[[  3.0   6.9  14.5  12.7  49.5]
 [ 40.5 -36.4  69.4  12.7  27.7]
 [  3.0 -36.4  10.4  12.7 -44.9]] | 3.0

[[ 10.4  14.8 -32.5  29.7]
 [-26.2 -66.1  49.2 -48.7]
 [ 20.6  58.8 -47.7  45.8]] | 20.6

[[ 2.4  9.0 19.3 47.1  5.5]
 [ 4.0 52.5 14.8  5.4  7.6]
 [ 0.3  1.1 67.8  9.5  3.5]] | 0.3

[[-22.1 -16.5   1.1 -29.9  12.9 -21.8]
 [  7.9 -62.4  17.8 -65.7  28.3 -56.2]
 [-21.2 -14.3   1.6 -30.4  12.8 -17.8]] | -21.2

[[ 17.4  -5.1 -57.0 -15.1 -58.5 -59.2 -53.8]
 [ 47.9 -25.2  54.2  13.8  51.1  39.2  15.7]
 [-46.9  29.7 -52.5  -2.5 -52.1 -41.2 -17.9]] | -46.9

[[-58.0 -42.3  27.8 -21.0  -2.7]
 [ 10.2  21.4  27.9 -14.9  -8.0]
 [ 30.3 -16.1 -56.8  68.2 -24.6]] | 30.3

[[ 21.2 -20.4  50.5 -26.3]
 [-16.6 -46.7  15.5 -54.2]
 [  3.6  38.2 -31.7   7.7]] | 3.6

[[-72.0  19.8  13.9 -25.6]
 [-31.3 -46.6  10.0 -11.0]
 [-11.3 -31.4 -12.6 -52.8]] | -11.3

[[ 25.2 -20.9  37.5 -54.5]
 [ 23.4  38.3  57.5  11.2]
 [-34.7 -64.7  -5.9   4.8]] | -34.7

[[ 21.7 -38.3  50.4  58.7  11.0]
 [-13.8 -17.7  25.1  44.1  48.7]
 [  0.0 -16.3  -6.0  -3.0 -13.0]] | 0.0
---
[-37.1  29.0 -66.1  15.4  35.1] | 35.1
[-16.4  30.7   9.5  -6.3  56.9  -4.3  -7.1] | -7.1
[ 11.7   6.5  60.6   4.3  20.3 -17.9  14.4] | 14.4
[12.1 71.4 29.7 52.1  0.6 -4.7] | -4.7
[ 34.3  52.5 -33.2  40.5  58.7  61.5] | 61.5
[ 70.5  26.8  66.1 -60.1  23.8  -9.1] | -9.1
[-0.9 -1.2 -7.4 63.0 27.6 26.5  2.2] | 2.2
[55.5 26.9 36.0 45.8 -1.1] | -1.1
---
  0.5    5.5    4.5    4.2    4.2    4.6    3.7    3.7
-21.2   11.2    5.6    4.1    2.7    5.8    4.5   12.5
 -0.8    6.0    4.6    4.1    4.0    4.7    3.3    2.4
 13.8   -0.4    3.6    4.8    5.8    3.7    6.7   16.0
  0.4    5.5    4.8    3.9    4.1    5.1    3.1    1.4
  6.8    3.6    4.5    4.3    3.2    4.4    6.4    6.2
  7.6    3.4    4.6    4.0    4.1    4.8    4.3    1.6
yields 3.4

-0.068  -0.066   0.037  -0.075  -0.111  -0.204  -0.104
-0.066  -0.069   0.267  -0.025   0.089  -0.160  -0.129
-0.063  -0.063   0.058  -0.076  -0.123  -0.237  -0.117
-0.067  -0.063   0.089  -0.061  -0.088  -0.206  -0.171
-0.065   0.156   0.148  -0.198   0.283  -0.277  -0.195
-0.069  -0.065   0.046  -0.080  -0.119  -0.228  -0.113
-0.069  -0.061   0.142  -0.026  -0.032  -0.164  -0.270
-0.062  -0.064   0.055  -0.079  -0.123  -0.231  -0.113
-0.065  -0.066   0.145  -0.024  -0.034  -0.169  -0.260
-0.064   0.157   0.149  -0.200   0.284  -0.278  -0.195
-0.066  -0.052   0.154  -0.199   0.286  -0.276  -0.195
-0.065   0.153   0.151  -0.198   0.282  -0.278  -0.193
yields 0.153

-0.073  -0.005   0.031  -0.021  -0.003   0.012   0.010  -0.005   0.026   0.029  -0.007
 0.073  -0.083   0.016  -0.068   0.000  -0.086   0.011  -0.080  -0.162   0.006  -0.083
-0.163  -0.066   0.088  -0.088   0.003  -0.028   0.036  -0.062  -0.020   0.077  -0.067
-0.193  -0.107   0.121  -0.117   0.049  -0.067   0.061  -0.101  -0.031   0.103  -0.104
-0.013   0.012   0.004   0.007  -0.019   0.015   0.002   0.013  -0.005   0.005   0.011
-0.070  -0.033   0.049  -0.027   0.011  -0.024   0.033  -0.028  -0.036   0.042  -0.028
 0.289   0.101  -0.165   0.062  -0.037   0.080  -0.122   0.082   0.114  -0.138   0.079
-0.056  -0.029   0.043  -0.022  -0.063  -0.022   0.032  -0.021  -0.145   0.035  -0.024
-0.198  -0.088   0.117  -0.095   0.044  -0.052   0.062  -0.082  -0.018   0.100  -0.084
-0.142   0.025   0.034  -0.019  -0.054   0.059  -0.002   0.024   0.060   0.038   0.018
-0.056   0.064  -0.021   0.007  -0.056   0.092  -0.043   0.056   0.124  -0.008   0.050
 0.158   0.096  -0.089   0.109   0.085   0.060  -0.039   0.085   0.200  -0.073   0.094
yields 0.096

-0.09  -0.06  -0.12  -0.05  -0.10  -0.09   0.01  -0.01  -0.16  -0.07  -0.03
-0.05  -0.05  -0.18  -0.12  -0.08  -0.15  -0.07   0.00   0.07   0.02  -0.05
 0.02  -0.08  -0.13  -0.06  -0.09  -0.08  -0.09  -0.10   0.07   0.19  -0.04
-0.08  -0.05  -0.18  -0.14  -0.07  -0.15  -0.03   0.00   0.00  -0.01  -0.07
-0.01  -0.08  -0.12  -0.09  -0.08  -0.15  -0.11  -0.09   0.07   0.11  -0.04
yields -0.08

  22.054    37.042    41.363    35.613   -59.267    16.900    27.684    64.211    30.173    27.563    36.444    31.750
  36.256    61.523     6.569    12.036    84.056    71.727    31.313   119.557    24.187    32.865     9.491    12.002
  33.591    30.590    24.323    28.418    68.072    32.683    31.580    25.493    29.925    31.052    26.428    28.541
  15.708    43.161    47.739    41.851  -117.823    -1.793    25.818    88.191    29.337    22.826    40.423    31.483
  34.461    31.031    22.686    28.221    77.854    34.736    31.725    24.158    29.684    30.930    25.849    27.677
  33.651    30.633    24.005    28.862    70.558    33.359    31.660    24.565    29.898    30.795    26.442    28.256
  34.749    31.436    22.117    27.865    79.961    34.106    31.903    25.724    29.598    30.807    24.913    27.259
  21.061    38.418    42.349    36.324   -69.603    15.346    27.397    67.470    30.025    26.793    37.475    31.620
  36.612    44.568    12.617    21.282   102.425    48.281    32.240    63.021    26.923    31.562    16.775    19.652
  -5.736    59.058    63.476    74.172  -260.449  -104.813    20.541   151.253    25.305     2.756    51.937    29.034
  35.412    33.969    19.003    26.390    93.246    36.343    32.183    31.403    28.958    31.030    22.827    25.395
  35.336    75.293     3.348     3.703    61.059    94.967    30.478   167.252    22.142    34.938     5.083     6.606
yields 75.293

 15.2  -13.5    4.8    2.5   11.4    4.6  -15.0  -16.8    9.4   17.2   -1.2  -10.4   -3.6   -0.5   -4.9   15.1
 14.9  -14.3    2.5    1.9   14.2    6.0  -16.7  -16.7    6.7   19.7    1.7  -10.3   -4.6   -0.6   -2.2   16.3
 15.3  -13.0    6.3    3.0    9.3    4.0  -13.5  -16.5   11.3   15.5   -3.4  -10.3   -3.5   -0.5   -6.7   14.5
 15.2  -13.9    4.1    2.3   12.2    5.1  -15.5  -17.0    8.8   18.2    0.0  -10.6   -4.2   -0.8   -4.1   15.6
 15.5  -11.9    7.6    3.4    7.6    3.2  -12.0  -16.2   13.6   13.6   -5.1   -9.8   -3.1   -0.4   -8.2   13.6
 15.4  -12.5    7.1    2.9    8.6    3.7  -12.4  -16.3   12.3   14.3   -4.1  -10.2   -3.3   -0.7   -7.4   13.9
 15.2  -13.2    5.5    2.5   10.5    4.2  -14.1  -16.4   10.5   16.4   -2.6  -10.2   -3.5   -0.6   -5.7   14.9
 14.6  -14.5    1.1    1.4   15.7    7.0  -17.6  -16.6    4.5   21.6    4.1  -10.3   -4.6   -0.4   -0.2   17.3
 15.1  -14.1    3.2    2.1   13.1    5.5  -16.1  -16.8    7.4   19.0    0.8  -10.7   -4.4   -0.8   -3.0   16.1
 14.9  -14.4    1.8    1.9   14.9    6.5  -17.4  -16.4    5.8   20.9    2.9  -10.6   -4.4   -0.5   -1.1   16.8
yields -14.4

-200.60    66.13   115.28   205.28   213.12  -182.03  -181.29  -143.52    98.52  -159.80  -172.39
  24.68     3.44   -71.24   192.78   202.89  -175.13     2.92  -245.22    -3.73  -153.65  -192.44
 215.91   -36.45    -0.33    71.20   194.96    27.41  -129.01     3.71   133.65  -142.02     2.52
 145.66   -35.80   -32.31   -16.23   122.49    29.39   212.38   166.61   -49.95   177.86  -129.39
 122.66  -232.78    39.73  -239.96  -141.38   155.79   116.51   152.76     8.83  -158.19   192.70
 144.52  -145.86    22.04  -165.04   172.63   228.99    42.12    96.54  -102.28    93.22    -1.82
-203.09  -172.32  -145.40  -109.70   -99.63  -111.82  -135.59     5.86   -96.34  -107.05    11.33
-141.75   183.13    76.80     5.99   -56.28   -49.65   -16.59  -142.01   205.42   119.85  -114.22
-223.06   185.63   153.52  -167.99    31.19  -194.56   -41.28  -103.80   170.69  -200.22  -204.16
yields 185.63
---
299  128  809  499   59  384 -> 809, 499

2  2  5  3  8  2  9 -> 9, 8

 642  -390   171   368
-430   620   484   786
 113  -625   172    73
-> 786, 642

-30   42    8  -21   22  -23 -> 42, 22

 -73   596   536   689  -694   312   851 -> 851, 689

-38  -24  -28  -18  -20  -19
-11  -22   44  -23  -20  -18
 22  -25  -44  -27  -24  -30
-> 44, 22

-414  -922   402   523 -> 523, 402

 30  139  178  223 -> 223, 178

101  121  244  127   32 -> 244, 127
